Below are the code and all the weights of a small trained network. Each question names an input and a class and asks about switching units off, where a switched-off unit gives its printed mean instead of its output.

import numpy as np


def w(rows, s, z=0):
    codes = np.array(rows[::2]) - 128.0
    scale = np.full(codes.shape[1], s)
    scale[-1] = z or s
    return codes * scale


def norm(h):
    return h / np.sqrt((h * h).mean(-1, keepdims=True) + 1e-5)


def f(y):
    return np.maximum(y, 0)


def log_softmax(a):
    a = a - a.max(-1, keepdims=True)
    return a - np.log(np.exp(a).sum(-1, keepdims=True))


def net(x, mask):
    res = np.array(x, float).reshape(1, 4) / 4 @ E
    u = 0
    for l in range(4):
        y = f(norm(res) @ A[l][:, :-1].T + A[l][:, -1])
        res = res + np.where(mask[u : u + 4], y, B[l][:, -1]) @ B[l][:, :-1]
        u += 4
    return log_softmax(norm(res)[-1] @ U[:, :-1].T + U[:, -1])


A, B = {}, {}
E = w([
[170,128,254],'x0',
[229,78,142],'x1',
[161,211,123],'x2',
[132,223,73],'x3',
],0.0085)
A[0] = w([
[207,251,230,3],'0.n1',
[104,154,38,87],'0.n2',
[210,1,179,57],'0.n3',
[24,121,162,48],'0.n4',
],0.01,0.0047)
B[0] = w([
[147,254,210,222],'0.n1',
[102,110,5,194],'0.n2',
[164,31,88,253],'0.n3',
[6,90,139,174],'0.n4',
],0.0097,0.0054)
A[1] = w([
[132,124,48,8],'1.n1',
[37,99,180,43],'1.n2',
[99,219,115,217],'1.n3',
[228,2,179,31],'1.n4',
],0.01,0.0018)
B[1] = w([
[134,120,67,174],'1.n1',
[53,156,176,175],'1.n2',
[195,57,164,218],'1.n3',
[163,6,134,255],'1.n4',
],0.011,0.0061)
A[2] = w([
[79,23,140,103],'2.n1',
[117,29,84,1],'2.n2',
[234,141,205,167],'2.n3',
[125,62,250,129],'2.n4',
],0.011,0.0013)
B[2] = w([
[149,107,188,249],'2.n1',
[201,175,141,240],'2.n2',
[95,210,148,244],'2.n3',
[203,153,8,254],'2.n4',
],0.011,0.0059)
A[3] = w([
[145,63,173,141],'3.n1',
[255,136,76,142],'3.n2',
[187,147,194,17],'3.n3',
[29,70,144,2],'3.n4',
],0.0087,0.0019)
B[3] = w([
[195,116,189,186],'3.n1',
[47,134,198,254],'3.n2',
[92,177,58,171],'3.n3',
[56,143,254,164],'3.n4',
],0.0066,0.0058)
U = w([
[210,50,149,252],'0',
[50,107,144,107],'1',
[169,220,153,116],'2',
[110,132,3,144],'3',
],0.028,0.0013)

Each question gives the input, the list of numbers given to net, and the class t.
The units are the neurons (one row each of A and B). Each row of codes is followed by its name. A weight is (code - 128) times the scale printed after its matrix; where a second scale follows, it is the last column's (A, B and U).
mask holds one flag per neuron, layer by layer. A switched-off neuron (its flag False) gives its mean, the last column of its row in B, instead of its output. The means were averaged over made-up inputs and are rounded, as every weight is.
A unit's drop is (log p(t) with every unit on - log p(t) with that unit switched off) / (log p(t) with every unit on - log p(t) with every unit switched off).
The circuit of an input: a set's keep is (log p(t) with only the set's units on - log p(t) with every unit switched off) / (log p(t) with every unit on - log p(t) with every unit switched off). Starting from the 12 units with the biggest drops (on a tie, the unit counted first), units are removed one at a time, each time the one whose removal leaves the highest keep (on an exact tie, the one counted first), for as long as the keep stays at least 0.8.
circuit, biggest first: the units of the circuit, biggest drop first
most important unit: the unit with the biggest drop
k most important neurons: the k neurons with the biggest drops, biggest first
top k neurons in layer l: the k neurons of layer l with the biggest drops, biggest first
drop of u: that unit's drop, to one decimal
input [8,-4,5,-8], class 2: circuit, biggest first => 0.n1, 2.n3
input [2,3,5,-3], class 2: most important unit => 0.n1
input [-5,6,5,-1], class 3: 2 most important neurons => 0.n3, 1.n4
input [2,6,7,-2], class 2: 2 most important neurons => 0.n1, 2.n3
input [8,-6,2,-7], class 2: 2 most important neurons => 2.n4, 1.n4
input [7,0,-1,0], class 2: circuit, biggest first => 0.n1, 2.n3
input [-5,-7,6,-7], class 1: 3 most important neurons => 2.n4, 0.n4, 3.n4
input [-7,-4,2,-7], class 1: 2 most important neurons => 2.n4, 0.n4
input [-1,-7,7,-2], class 1: 3 most important neurons => 2.n4, 1.n4, 0.n3
input [1,-5,1,-7], class 1: 2 most important neurons => 0.n4, 1.n2
input [1,-8,0,6], class 3: 4 most important neurons => 1.n4, 0.n2, 2.n1, 3.n2
input [-1,-2,3,1], class 3: top 2 neurons in layer 0 => 0.n2, 0.n1
input [-1,-7,-7,5], class 1: 3 most important neurons => 2.n4, 0.n4, 3.n4
input [-6,-7,2,-7], class 1: most important unit => 2.n4
input [-3,-4,-2,0], class 1: top 2 neurons in layer 2 => 2.n4, 2.n1
input [-4,4,-5,3], class 3: top 2 neurons in layer 1 => 1.n4, 1.n3
input [1,-6,3,0], class 1: top 2 neurons in layer 1 => 1.n4, 1.n2
input [0,4,-5,8], class 3: drop of 2.n3 => 0.0
input [0,-7,-3,3], class 1: drop of 2.n4 => 0.1
input [2,-6,4,-5], class 1: circuit, biggest first => 0.n4
input [8,-4,-4,1], class 2: drop of 2.n4 => 0.2
input [-3,4,4,2], class 3: drop of 0.n2 => 0.2
